Here is a tiny trained network, its code and every weight. The questions are about switching its units off for an input and a class, where a switched-off unit gives its printed mean instead of its output.

import numpy as np


def w(rows, s, z=0):
    codes = np.array(rows[::2]) - 128.0
    scale = np.full(codes.shape[1], s)
    scale[-1] = z or s
    return codes * scale


def f(y):
    return np.maximum(y, 0)


def log_softmax(a):
    a = a - a.max(-1, keepdims=True)
    return a - np.log(np.exp(a).sum(-1, keepdims=True))


def net(x, mask):
    res = np.array(x, float).reshape(1, 6) / 4 @ E
    y = f(res @ A[0][:, :-1].T + A[0][:, -1])
    res = res + np.where(mask, y, B[0][:, -1]) @ B[0][:, :-1]
    return log_softmax(res[-1] @ U[:, :-1].T + U[:, -1])


A, B = {}, {}
E = w([
[214,49,49,70,101,152,75,152,56,97,54],'x0',
[156,64,125,139,170,134,90,158,97,168,126],'x1',
[173,198,133,144,216,101,144,102,196,183,46],'x2',
[100,105,85,156,153,98,16,100,54,196,182],'x3',
[191,122,195,255,63,99,128,129,194,211,167],'x4',
[224,171,219,58,103,187,66,134,125,165,147],'x5',
],0.0098)
A[0] = w([
[100,210,168,172,92,122,176,129,193,114,160,129],'n0',
[195,170,167,79,154,118,198,149,144,51,3,161],'n1',
[107,173,149,116,204,130,53,47,76,127,157,124],'n2',
[119,73,113,137,159,117,131,138,84,179,72,154],'n3',
[93,151,93,140,145,145,193,161,156,131,21,196],'n4',
[122,53,115,54,54,166,94,167,84,62,182,175],'n5',
[73,127,97,119,174,96,28,69,104,156,158,201],'n6',
[239,111,150,131,76,178,52,151,173,172,109,154],'n7',
[94,153,132,144,121,128,179,159,127,105,148,84],'n8',
[132,89,91,95,101,139,87,190,64,107,144,165],'n9',
[121,105,75,117,149,130,148,182,117,89,86,178],'n10',
[186,123,146,82,172,220,72,151,26,117,64,135],'n11',
[122,122,58,132,160,87,168,129,123,95,1,137],'n12',
[54,121,103,155,25,110,153,124,110,127,180,153],'n13',
[170,174,32,39,114,147,181,123,113,78,108,183],'n14',
[201,191,98,149,141,82,118,103,118,182,196,199],'n15',
[139,122,155,101,123,159,44,161,43,67,174,116],'n16',
[82,115,93,163,169,109,81,38,179,153,157,177],'n17',
[225,114,183,175,121,115,74,152,93,212,140,117],'n18',
[133,119,167,203,96,133,120,185,112,199,115,137],'n19',
[71,184,163,121,177,64,72,121,53,164,89,122],'n20',
[109,125,100,156,50,131,86,125,98,30,155,119],'n21',
[81,111,74,198,168,106,155,149,133,134,226,236],'n22',
[200,112,124,138,100,105,178,146,144,166,91,254],'n23',
],0.0094,0.0037)
B[0] = w([
[131,180,202,166,107,69,206,109,181,179,92,230],'n0',
[182,115,111,31,181,154,202,63,189,94,40,254],'n1',
[119,154,68,107,162,96,166,142,165,164,183,191],'n2',
[136,81,123,127,149,128,68,178,75,163,69,183],'n3',
[122,114,176,126,219,121,127,125,168,104,55,210],'n4',
[129,115,154,60,64,47,133,98,1,56,180,237],'n5',
[152,153,75,138,150,150,139,199,87,108,178,216],'n6',
[171,81,86,52,45,174,81,38,155,170,114,239],'n7',
[117,124,173,180,109,121,148,44,124,128,76,167],'n8',
[153,161,138,118,92,82,107,166,62,104,151,213],'n9',
[111,108,112,159,128,157,99,133,40,58,97,199],'n10',
[95,133,100,49,80,75,82,190,145,151,55,239],'n11',
[95,79,112,128,221,199,77,118,108,92,68,224],'n12',
[126,81,175,183,107,150,196,85,84,105,215,206],'n13',
[25,74,95,47,166,156,144,134,147,55,128,234],'n14',
[135,131,91,139,127,174,95,124,185,204,168,198],'n15',
[124,164,122,66,75,21,144,150,114,140,183,205],'n16',
[159,165,99,223,150,99,127,163,143,149,151,196],'n17',
[156,97,75,116,71,209,74,103,146,196,153,232],'n18',
[146,160,171,155,83,206,75,91,113,174,125,199],'n19',
[117,148,38,157,210,159,145,202,173,191,159,184],'n20',
[146,78,140,122,123,142,156,70,80,55,187,191],'n21',
[123,165,218,225,158,158,114,150,58,120,163,221],'n22',
[169,114,151,105,148,132,84,54,107,142,90,205],'n23',
],0.0076,0.014)
U = w([
[205,120,86,83,23,217,56,64,174,227,141,163],'0',
[156,190,45,174,194,133,136,240,158,204,221,139],'1',
[131,110,140,153,77,104,182,90,68,85,208,250],'2',
[145,86,98,234,188,127,31,173,60,118,27,47],'3',
[83,101,70,68,200,157,160,107,157,58,30,68],'4',
[40,189,219,252,99,106,183,126,180,197,117,177],'5',
[120,126,81,2,59,26,104,192,105,127,132,88],'6',
[197,163,199,95,155,101,249,92,216,146,70,80],'7',
],0.0082,0.0018)

Each question gives the input, the list of numbers given to net, and the class t.
The units are the neurons (one row each of A and B). Each row of codes is followed by its name. A weight is (code - 128) times the scale printed after its matrix; where a second scale follows, it is the last column's (A, B and U).
mask holds one flag per neuron, in row order. A switched-off neuron (its flag False) gives its mean, the last column of its row in B, instead of its output. The means were averaged over made-up inputs and are rounded, as every weight is.
A unit's drop is (log p(t) with every unit on - log p(t) with that unit switched off) / (log p(t) with every unit on - log p(t) with every unit switched off).
The circuit of an input: a set's keep is (log p(t) with only the set's units on - log p(t) with every unit switched off) / (log p(t) with every unit on - log p(t) with every unit switched off). Starting from the 12 units with the biggest drops (on a tie, the unit counted first), units are removed one at a time, each time the one whose removal leaves the highest keep (on an exact tie, the one counted first), for as long as the keep stays at least 0.8.
units of the circuit, in order: the units of the circuit, biggest drop first
top k neurons: the k neurons with the biggest drops, biggest first
drop of u: that unit's drop, to one decimal
input [0,-5,-8,0,2,7], class 2: units of the circuit, in order : n5
input [5,6,1,-8,7,-7], class 3: units of the circuit, in order : n14, n12
input [0,-8,-3,4,-8,-8], class 2: top 2 neurons : n13, n1
input [-7,-8,2,-7,6,-4], class 5: top 3 neurons : n22, n7, n0
input [2,-1,1,8,8,-5], class 1: units of the circuit, in order : n17, n6
input [1,-8,-6,2,5,4], class 2: top 4 neurons : n13, n5, n21, n11
input [7,6,-5,8,3,6], class 6: top 2 neurons : n16, n5
input [-7,0,-7,1,-4,6], class 2: top 2 neurons : n11, n13
input [5,-6,5,7,-5,-5], class 3: top 3 neurons : n1, n3, n17
input [5,0,-4,5,8,-6], class 2: top 2 neurons : n13, n22
input [8,1,-2,-7,-7,5], class 6: top 3 neurons : n5, n11, n16
input [5,7,2,-6,-6,8], class 6: top 2 neurons : n11, n16
input [5,-4,-1,7,-6,-7], class 3: top 2 neurons : n12, n10
input [0,6,4,-1,-8,8], class 6: units of the circuit, in order : n11
input [0,-8,-5,4,-2,5], class 6: top 2 neurons : n16, n22
input [-6,-8,1,-2,7,6], class 5: top 2 neurons : n0, n1
input [3,-8,4,4,4,-8], class 3: drop of n12 : 0.4
input [8,5,-5,-1,-8,-7], class 6: drop of n5 : 0.2
input [-8,-7,-4,0,0,8], class 5: drop of n1 : 0.1
input [-8,1,1,5,-2,1], class 1: drop of n13 : 0.0
input [8,2,3,4,-3,-2], class 6: units of the circuit, in order : n11
